Here is a tiny trained network, its code and every weight. The questions are about switching its units off for an input and a class, where a switched-off unit gives its printed mean instead of its output.

import numpy as np


def w(rows, s, z=0):
    codes = np.array(rows[::2]) - 128.0
    scale = np.full(codes.shape[1], s)
    scale[-1] = z or s
    return codes * scale


def f(y):
    return np.maximum(y, 0)


def log_softmax(a):
    a = a - a.max(-1, keepdims=True)
    return a - np.log(np.exp(a).sum(-1, keepdims=True))


def net(x, mask):
    res = np.array(x, float).reshape(1, 7) / 4 @ E
    y = f(res @ A[0][:, :-1].T + A[0][:, -1])
    res = res + np.where(mask, y, B[0][:, -1]) @ B[0][:, :-1]
    return log_softmax(res[-1] @ U[:, :-1].T + U[:, -1])


A, B = {}, {}
E = w([
[96,121,102,19,185,159,158,140,105],'x0',
[129,122,135,135,129,121,142,146,115],'x1',
[248,108,120,153,171,171,161,214,252],'x2',
[127,141,130,119,125,131,122,130,134],'x3',
[125,142,122,127,131,128,126,113,141],'x4',
[207,168,89,92,144,86,103,119,69],'x5',
[113,158,117,156,146,116,157,115,134],'x6',
],0.014)
A[0] = w([
[242,166,59,124,161,68,117,151,103,56],'N0',
[250,155,115,93,146,84,121,114,96,45],'N1',
[186,123,194,207,113,81,80,108,170,41],'N2',
[227,123,112,147,169,212,171,163,192,115],'N3',
[86,82,220,167,151,231,167,130,209,46],'N4',
[131,103,112,40,255,213,190,129,129,5],'N5',
],0.0097,0.0026)
B[0] = w([
[22,44,78,83,118,81,128,203,132,213],'N0',
[105,80,103,77,101,90,133,123,158,203],'N1',
[245,185,188,153,213,104,67,159,147,205],'N2',
[129,146,161,124,56,205,222,43,30,255],'N3',
[47,118,51,100,71,81,81,153,200,219],'N4',
[178,170,203,166,203,101,113,171,157,214],'N5',
],0.012,0.016)
U = w([
[92,150,146,135,56,157,142,37,22,252],'0',
[74,88,4,127,104,110,107,162,195,23],'1',
[187,155,193,144,212,115,87,163,154,107],'2',
],0.013,0.0019)

Each question gives the input, the list of numbers given to net, and the class t.
The units are the neurons (one row each of A and B). Each row of codes is followed by its name. A weight is (code - 128) times the scale printed after its matrix; where a second scale follows, it is the last column's (A, B and U).
mask holds one flag per neuron, in row order. A switched-off neuron (its flag False) gives its mean, the last column of its row in B, instead of its output. The means were averaged over made-up inputs and are rounded, as every weight is.
A unit's drop is (log p(t) with every unit on - log p(t) with that unit switched off) / (log p(t) with every unit on - log p(t) with every unit switched off).
The circuit of an input: a set's keep is (log p(t) with only the set's units on - log p(t) with every unit switched off) / (log p(t) with every unit on - log p(t) with every unit switched off). Starting from all 6 units, units are removed one at a time, each time the one whose removal leaves the highest keep (on an exact tie, the one counted first), for as long as the keep stays at least 0.8.
units of the circuit, in order: the units of the circuit, biggest drop first
unit that matters most: the unit with the biggest drop
top k neurons: the k neurons with the biggest drops, biggest first
drop when u is switched off: that unit's drop, to one decimal
input [3,-5,-1,6,5,1,-5], class 2: units of the circuit, in order -> (N3, N4)
input [8,-1,6,-7,2,-4,-1], class 2: unit that matters most -> N5
input [-4,1,4,1,6,-3,-1], class 0: top 3 neurons -> (N3, N5, N0)
input [6,2,4,8,2,6,8], class 1: top 2 neurons -> (N0, N2)
input [-8,5,-7,4,-1,-7,-2], class 2: units of the circuit, in order -> (N3, N2)
input [3,5,0,1,-5,-2,7], class 2: top 3 neurons -> (N3, N0, N1)
input [8,4,-1,6,0,7,-5], class 2: top 2 neurons -> (N5, N4)
input [3,3,-1,-5,3,2,-3], class 2: top 3 neurons -> (N3, N4, N0)
input [-2,-6,5,3,-1,7,-5], class 1: top 2 neurons -> (N0, N1)
input [1,-7,-7,-2,-1,-8,-6], class 1: top 2 neurons -> (N3, N4)
input [-8,-1,8,-3,1,-3,-6], class 0: top 2 neurons -> (N3, N5)
input [3,-5,8,5,-2,8,4], class 0: top 2 neurons -> (N3, N4)
input [-6,-7,2,7,6,7,5], class 1: top 2 neurons -> (N0, N1)
input [7,-8,0,4,5,2,-8], class 2: units of the circuit, in order -> (N5)
input [-4,-6,8,4,0,-8,7], class 0: top 2 neurons -> (N3, N0)
input [5,5,6,8,-4,0,7], class 0: top 2 neurons -> (N3, N2)
input [3,0,3,0,-4,5,-5], class 1: top 3 neurons -> (N0, N1, N2)
input [4,-7,7,-7,1,2,-2], class 0: drop when N3 is switched off -> 1.9
input [-4,8,8,-7,6,-3,1], class 0: drop when N3 is switched off -> 2.0
input [-7,5,-1,-5,-2,0,-3], class 2: drop when N4 is switched off -> 0.0
input [0,-2,5,2,-8,2,-3], class 0: drop when N3 is switched off -> 1.3
input [-2,0,3,2,-1,6,-7], class 1: units of the circuit, in order -> (N0)
